(in the rows, 128 means zero)
Each row is followed by its class.
[140 141  59 110 151 151 193 148 189 116 100 113  99 157 186 107 114 103
 141 121 106 116 150 183 148 160 108 133 116 135 102 130 111 128 149 174
 156 103 102 120 162 122 148] -> Pel
[132 139 116 143 132 143 197 151 165 154 118 170 151 146 172  25 127  95
 131 102 169 139 152 191 114 153  97 130 135 154  89 141 119 132 170 134
 161 118 134 108 180  95 122] -> Pupu
[143 177 114 158 135 136 183 150 147 149 109 175 143 173 167  35 127  88
 123 100 168 135 150 175  99 153 125 149 146 138  84 120 113 130 156 135
 176 124 122 107 190  86 127] -> Pupu
[140 157  54 116 149 139 184 143 177 103  98 139  97 158 178  98 118 104
 120 112 122 107 157 182 144 172 120 135 122 133  93 133 112 122 152 160
 155 109 109 114 167 127 142] -> gosi
[147 163  84 120 148 137 188 148 163 108  97 142  88 138 163  98 115 117
 141 104 137 129 166 158 134 163 106 132 144 119  72 132 109 121 161 158
 164 130 114 135 171 146 136] -> gofe
[142 185 110 154 135 143 181 150 140 152 111 182 131 175 176  30 122  91
 120  96 170 133 150 180 107 155 123 148 145 142  81 125 103 127 155 129
 164 124 130 103 184  96 129] -> gofe
[143 160  61 111 149 140 177 141 159  98  97 155  85 159 171 120 111 110
 118 108 113 105 171 160 157 187 113 126 131 137  97 142 112 124 148 169
 147 115 108 117 165 139 151] -> Lol
[133 150  53 118 153 139 178 139 178 105  96 123  91 159 183  90 115 108
 128 122 114 108 153 175 158 165 108 130 115 137 100 129 108 127 152 173
 154  95 113 121 167 125 144] -> Pupu
[141 144 109 136 128 141 187 147 155 146 109 181 137 159 174  37 123 104
 123 106 165 125 153 193 107 166 101 134 134 157  97 138 113 133 170 134
 152 118 130 101 181  96 123] -> Pog
[135 154 119 145 135 141 186 152 148 159 116 186 139 149 164  28 125  93
 133  96 174 139 156 185 119 152 105 134 139 146  85 141 120 124 165 129
 158 120 135 104 183  94 128] -> Lol
[140 158 116 139 129 136 175 146 146 150 114 189 126 158 164  38 124 101
 127  94 171 133 161 189 114 173 109 128 144 155  88 141 122 130 168 128
 150 127 127 106 187  98 127] -> Lol
[139 156  89 119 143 143 200 152 180 127 104 153  99 126 157  92 112 111
 141 107 144 127 168 166 148 160  96 127 138 133  91 141 105 127 168 158
 163 133 128 140 163 164 122] -> gofe
[152 178  83 124 151 134 180 140 159 100  87 163  87 144 152 107 120 120
 139  90 144 117 168 154 125 182 119 141 148 114  67 133 111 120 163 144
 168 137 108 141 181 142 140] -> gosi
[144 173  57 119 154 142 172 142 169 101  90 147  83 165 176 109 115 117
 123 108 121 104 153 181 145 180 124 139 122 131  86 131 112 122 144 165
 153 105  96 117 172 127 146] -> Deru
[141 191 103 157 141 131 166 152 125 149 109 187 126 181 167  39 122  95
 122  95 174 130 159 178 100 164 132 153 150 132  88 124 107 122 156 131
 170 126 116 101 195  86 140] -> Lol
[146 174  62 121 149 141 173 137 164  94  88 153  83 165 174 114 116 110
 120  97 118  97 167 164 141 185 123 139 132 131  82 140 110 117 148 158
 146 120 102 111 173 124 153] -> gosi
[142 179  57 122 147 142 165 144 155  93  96 142  65 162 177 110 117 121
 120 110 131 120 163 176 150 190 122 133 127 133  87 141 101 119 153 168
 139 115 112 112 172 134 146] -> deva
[131 149 116 139 122 148 206 157 159 154 123 182 145 143 168  32 124  89
 124 102 170 139 158 196 115 150  95 128 137 159  89 149 112 126 165 132
 153 125 143  94 173 104 120] -> gofe
[137 172 110 153 145 136 176 154 142 161 117 177 140 169 168  22 125  87
 131 105 172 142 152 180 111 146 122 147 138 131  89 120 112 127 158 129
 176 118 128 109 186  90 130] -> Lol
[141 151  85 109 151 147 204 149 182 123  99 141 110 133 156  88 114 115
 144 110 141 120 161 158 137 162 100 128 140 122  89 132 110 132 166 152
 165 129 121 146 162 151 137] -> Pog
[134 153 127 145 122 136 187 153 159 154 114 182 133 139 159  34 134  96
 133  95 176 137 161 187 114 158 104 129 142 156  77 144 127 125 170 127
 151 130 135 106 186  93 123] -> Pupu
[134 142  51 112 147 149 191 147 184 114  99 127  99 152 184  92 109 110
 126 122 118 113 156 173 156 161 105 129 119 130 107 128 107 129 157 175
 150  98 120 111 161 127 141] -> Pog
[146 179  67 118 144 135 172 139 155 102  95 159  79 143 160  93 115 133
 129  94 145 113 172 167 134 192 115 134 146 118  80 139 101 127 168 150
 155 131 118 137 178 156 141] -> gosi
[134 151 118 145 136 140 194 156 160 156 115 180 144 147 169  32 126  90
 134 107 168 140 149 191 128 147  98 131 130 155  90 139 117 124 164 127
 154 119 135 101 179  96 122] -> deva
[139 155 115 147 130 142 186 150 146 144 112 195 139 158 172  43 124 102
 125  93 170 133 157 184 113 171 108 139 137 152  76 145 119 122 167 132
 158 125 129  99 184  96 129] -> Pupu
[139 147 107 139 137 145 196 151 163 147 113 186 143 156 174  34 128  98
 129 100 163 131 152 195 110 156 103 135 136 149  85 136 115 127 164 133
 155 109 136 100 180  92 127] -> Pog
[139 153 116 145 129 144 186 146 149 142 114 188 136 155 168  36 125 107
 123  87 170 133 156 186 108 178 106 133 145 154  77 148 116 128 170 137
 157 122 128 106 188 105 125] -> Pupu
[147 169  47 121 152 140 169 136 160  85  81 141  69 168 179 113 114 120
 114 107 119 100 158 161 144 189 127 137 127 123  85 131 106 121 148 177
 146 105 102 110 172 123 153] -> Pog
[136 145 110 146 132 146 194 150 159 159 118 177 150 144 166  21 130  89
 129  98 168 132 154 193 116 153 102 135 140 149  90 142 112 127 171 130
 158 118 138  99 180  96 122] -> gosi
[149 168  82 121 141 138 179 141 156 100  97 153  81 147 162 104 117 133
 134  88 139 119 167 167 124 188 117 135 150 121  62 138 113 119 163 157
 160 133  99 131 180 153 141] -> gofe
[144 166  86 117 148 133 186 152 170 118  95 148  85 125 150  83 116 119
 137  98 143 121 171 155 133 160 109 134 147 112  82 134 113 121 162 160
 161 124 124 143 171 157 135] -> Pog
[143 169  56 113 143 138 176 147 160 100  92 147  77 163 178 118 113 114
 122 111 116 107 165 170 145 191 119 136 129 132  93 138 107 123 148 171
 146 116 103 116 168 134 154] -> Pel
[151 165  54 120 153 140 171 134 161  87  96 141  66 170 183 114 123 118
 122 108 115 109 162 173 150 186 120 131 131 134  73 132 108 119 149 168
 145 107 104 113 167 127 150] -> gofe
[141 149 116 142 130 142 183 149 149 154 113 179 139 147 175  35 132  93
 131 100 166 134 150 193 112 148 105 145 128 151  83 136 121 124 163 126
 157 119 132 101 179  93 121] -> gofe
[138 180 108 154 133 143 184 154 141 156 116 186 134 168 172  36 126  89
 120  94 172 131 156 182 110 158 122 148 144 145  85 128 106 123 157 130
 162 127 129  96 183  95 130] -> gofe
[149 171  83 122 149 140 187 143 161 110  90 153  82 138 161 104 110 120
 139  99 138 122 164 155 142 168 111 134 142 118  72 132 109 119 161 159
 163 132 112 135 171 151 137] -> gofe
[144 160 117 141 132 138 176 148 136 147 118 197 125 156 158  44 128 106
 121  93 178 132 164 187 111 174 108 135 145 155  87 147 121 123 169 129
 150 130 130 105 182 103 127] -> Lol
[149 190 107 153 130 144 160 148 124 143 107 187 124 169 169  48 124 107
 116  97 172 123 154 184  97 167 125 162 139 135  88 134 108 125 157 130
 160 125 118  98 187  93 132] -> Deru
[139 166  56 116 143 142 168 145 160 104  96 135  74 160 186 102 115 123
 123 102 123 110 160 179 142 192 118 138 131 132  87 141 108 121 152 169
 141 109 101 117 171 130 156] -> Pel
[146 171  60 113 142 146 174 139 154  94  93 149  77 154 170 126 116 119
 115 103 118 108 170 158 149 200 119 126 138 137  88 136 109 126 154 174
 144 120 113 123 169 140 152] -> Pupu
[136 159 119 134 130 143 194 148 151 154 122 184 128 149 167  24 130  87
 126 107 167 138 159 194 111 159  98 122 139 157  89 143 111 129 167 129
 148 124 152 107 171 104 124] -> gofe
[140 182  78 121 152 131 176 147 159 107  88 159  82 138 158  95 116 129
 135 100 149 112 160 169 136 176 114 139 138 116  74 137 109 121 155 148
 162 125 105 141 176 147 145] -> Deru
[150 179  80 116 149 138 179 140 155  97  86 158  85 144 157 114 111 126
 131 100 128 121 166 150 137 184 111 133 143 116  87 134 106 128 157 164
 161 132 109 141 176 157 138] -> deva
[147 168  57 120 149 140 167 140 161  90  92 141  71 159 175 119 120 115
 121 106 120 112 167 165 151 190 123 131 131 134  78 135 114 119 151 172
 145 112 108 117 171 128 149] -> Pupu
[139 164 117 143 128 147 187 150 142 144 115 191 127 158 171  45 129 100
 124  87 170 129 161 191 110 169 108 137 144 157  71 151 112 117 162 126
 146 130 128  94 180  98 135] -> gofe
[133 152 114 130 122 136 192 153 158 154 111 185 138 146 167  31 121  91
 124  97 172 131 159 193 108 163 101 127 136 162  99 144 118 129 172 123
 145 133 139  98 184  94 122] -> gosi
[149 169  83 120 155 137 182 144 165 103  93 148  92 140 162 110 119 109
 139 104 130 124 159 155 147 168 109 129 137 121  79 132 110 126 152 153
 163 127 111 144 166 148 136] -> deva
[152 184  89 126 144 134 178 151 158 116  86 165  75 139 154 109 117 124
 141  95 142 122 169 157 135 177 118 143 148 114  70 136 112 118 158 157
 159 136 109 140 175 147 144] -> Pel
[144 185 112 152 137 140 165 151 126 154 109 178 136 179 173  39 123 106
 120  99 170 129 148 182 100 162 124 164 137 139  97 127 103 126 157 130
 166 130 113 106 190 101 131] -> deva
[141 160  85 110 152 146 191 146 179 121 103 141  97 136 158  96 112 123
 139 111 129 126 163 160 155 167  97 125 139 124  96 134 108 131 163 162
 160 128 119 150 162 167 131] -> deva
[138 199 116 162 139 136 162 153 128 155 104 191 129 172 166  34 129  95
 122  90 176 135 154 173 110 171 135 156 142 128  75 126 106 121 152 125
 167 132 117 105 195  98 135] -> deva
[135 173 111 148 133 139 183 154 146 154 117 176 137 169 170  28 120 100
 122  99 172 138 155 179 103 158 115 142 141 143  94 128 108 132 164 137
 168 127 133 109 187  99 128] -> Pupu
[143 157 109 138 129 145 191 146 141 140 115 201 132 165 175  46 123 104
 121  97 165 130 156 191 112 172 102 139 136 157  85 146 106 127 166 133
 154 123 135  99 178 108 123] -> gofe
[136 136 106 139 137 142 199 150 161 157 119 174 138 150 174  31 128  95
 135 104 160 132 150 198 124 149  96 128 133 158  90 134 115 126 169 136
 156 113 132  99 177  97 125] -> gofe
[149 183 100 152 137 139 174 152 141 144 109 180 128 176 174  38 118  95
 119  95 171 125 154 181  99 161 130 153 146 138  87 123 107 125 157 129
 162 119 124  99 186  91 132] -> Pog
[145 153  56 114 159 152 181 140 177 105  95 134  92 155 179 113 116 111
 130 113 113 107 153 180 152 175 110 127 121 135  94 133 111 126 150 171
 149 104  99 118 164 123 147] -> Deru
[143 141 120 135 128 143 190 150 153 150 121 179 140 153 168  39 126 101
 126 104 167 133 154 196 109 162  96 132 134 171  97 145 118 130 172 134
 153 122 136 108 178 103 119] -> Pupu
[146 154  62 111 158 138 171 137 162  97 100 138  86 168 177 106 117 106
 127 110 106 109 164 161 149 177 114 129 131 131  92 131 116 124 145 168
 152 103 105 122 167 127 152] -> Lol
[140 154  76 114 146 137 193 147 175 111 104 137  90 131 165  89 115 117
 138 109 132 123 167 167 146 159  99 126 135 124  88 137 106 130 162 160
 162 123 122 139 163 159 134] -> gofe
[139 174  55 124 149 143 169 142 156  99  83 141  85 169 182 115 112 118
 120 110 120 108 151 171 155 188 126 139 121 131  89 132 101 122 145 169
 150 114  92 110 177 130 151] -> deva
[145 177 114 162 133 135 173 148 138 146 110 197 131 173 166  42 129 107
 120  86 175 129 160 175 109 176 125 147 149 145  75 131 112 127 164 130
 167 131 118 105 194  95 131] -> Pupu
[137 141 117 137 137 140 194 152 159 161 124 178 140 149 163  26 129  90
 136 109 167 141 155 197 122 147  97 123 137 155  94 140 119 131 168 131
 156 115 141 109 175  97 125] -> Lol
[146 162  84 119 147 137 184 146 171 110  90 147  93 140 156  95 117 121
 137  95 134 111 164 154 132 171 114 138 146 117  74 132 116 121 157 157
 163 122 106 137 176 148 140] -> Pog
[141 171  71 114 147 135 184 145 171 111  96 153  90 138 157  87 108 121
 131 104 142 119 168 165 141 170 106 134 139 121  93 136 105 125 166 154
 160 128 125 139 171 158 129] -> gosi
[138 157 116 137 130 136 179 148 144 149 113 190 131 162 169  40 121  97
 127  98 171 133 158 186 113 170 106 131 137 157  95 143 117 132 167 127
 152 127 131 105 185  95 126] -> Lol
[138 156 113 146 135 140 195 151 156 147 112 195 142 151 165  41 125  94
 125 102 171 133 154 189 119 161 104 132 136 156  84 141 117 124 166 133
 160 121 137 106 180 100 123] -> Pupu
[141 160  53 117 145 144 176 139 167  99  95 133  79 153 177 108 115 118
 121 111 120 110 160 176 152 183 116 128 128 137  92 134 111 124 155 177
 147 105 112 119 169 133 145] -> Pupu
[144 182 109 155 137 133 172 148 137 144 110 183 129 180 170  40 128 100
 122 102 169 131 156 180 100 164 123 150 143 142  85 124 106 129 160 132
 169 126 124 109 190  90 132] -> Pupu
[145 168  91 119 143 143 189 147 165 120  91 166  91 129 150  94 115 122
 136  95 143 115 168 148 142 173 109 133 147 117  74 136 114 120 163 155
 157 129 124 138 170 153 139] -> Pog
[139 161 112 141 138 150 186 152 153 150 122 187 134 152 167  36 125 100
 129  95 168 132 155 193 112 162 102 135 136 151  88 145 115 125 164 130
 152 116 136 102 178  99 127] -> Deru
[155 164 113 136 137 150 175 143 145 138 119 205 126 162 170  59 128 113
 120  99 166 123 158 199 111 176 101 140 130 164  89 148 119 126 166 123
 144 124 131 105 173 102 126] -> Deru
[146 153 119 138 126 143 184 148 140 151 119 200 138 147 160  35 131  99
 120  97 172 130 162 191 104 168 100 140 140 157  92 150 113 124 174 126
 151 127 147 104 179 110 117] -> gosi
[142 169  61 113 136 139 177 145 160  98  98 154  78 162 177 112 114 112
 116 108 116 107 168 169 146 191 114 133 129 138  95 144 109 124 147 168
 142 114 114 114 165 136 150] -> Pel
[144 190 113 162 129 139 176 149 134 144 109 198 125 174 168  41 126  97
 118  88 175 131 159 174 106 165 128 152 146 137  70 130 109 121 156 128
 165 132 124  94 190  95 129] -> gofe
[143 179 108 152 139 136 170 153 132 154 119 183 124 170 164  35 125  97
 125 102 172 137 162 178 112 156 119 145 143 139  96 128 104 129 161 132
 166 123 134 108 186  99 132] -> Lol
[141 182 109 149 138 144 179 158 147 154 124 181 131 164 165  30 126  90
 124 100 172 137 156 184 105 153 118 142 137 143  97 128 108 131 157 130
 162 119 140 104 182  96 125] -> Deru
[151 184  74 118 152 136 176 140 149  95  85 160  77 153 161 115 110 132
 133 102 134 122 159 154 140 188 117 134 138 118  83 127 103 127 158 160
 163 129 110 141 179 155 140] -> deva
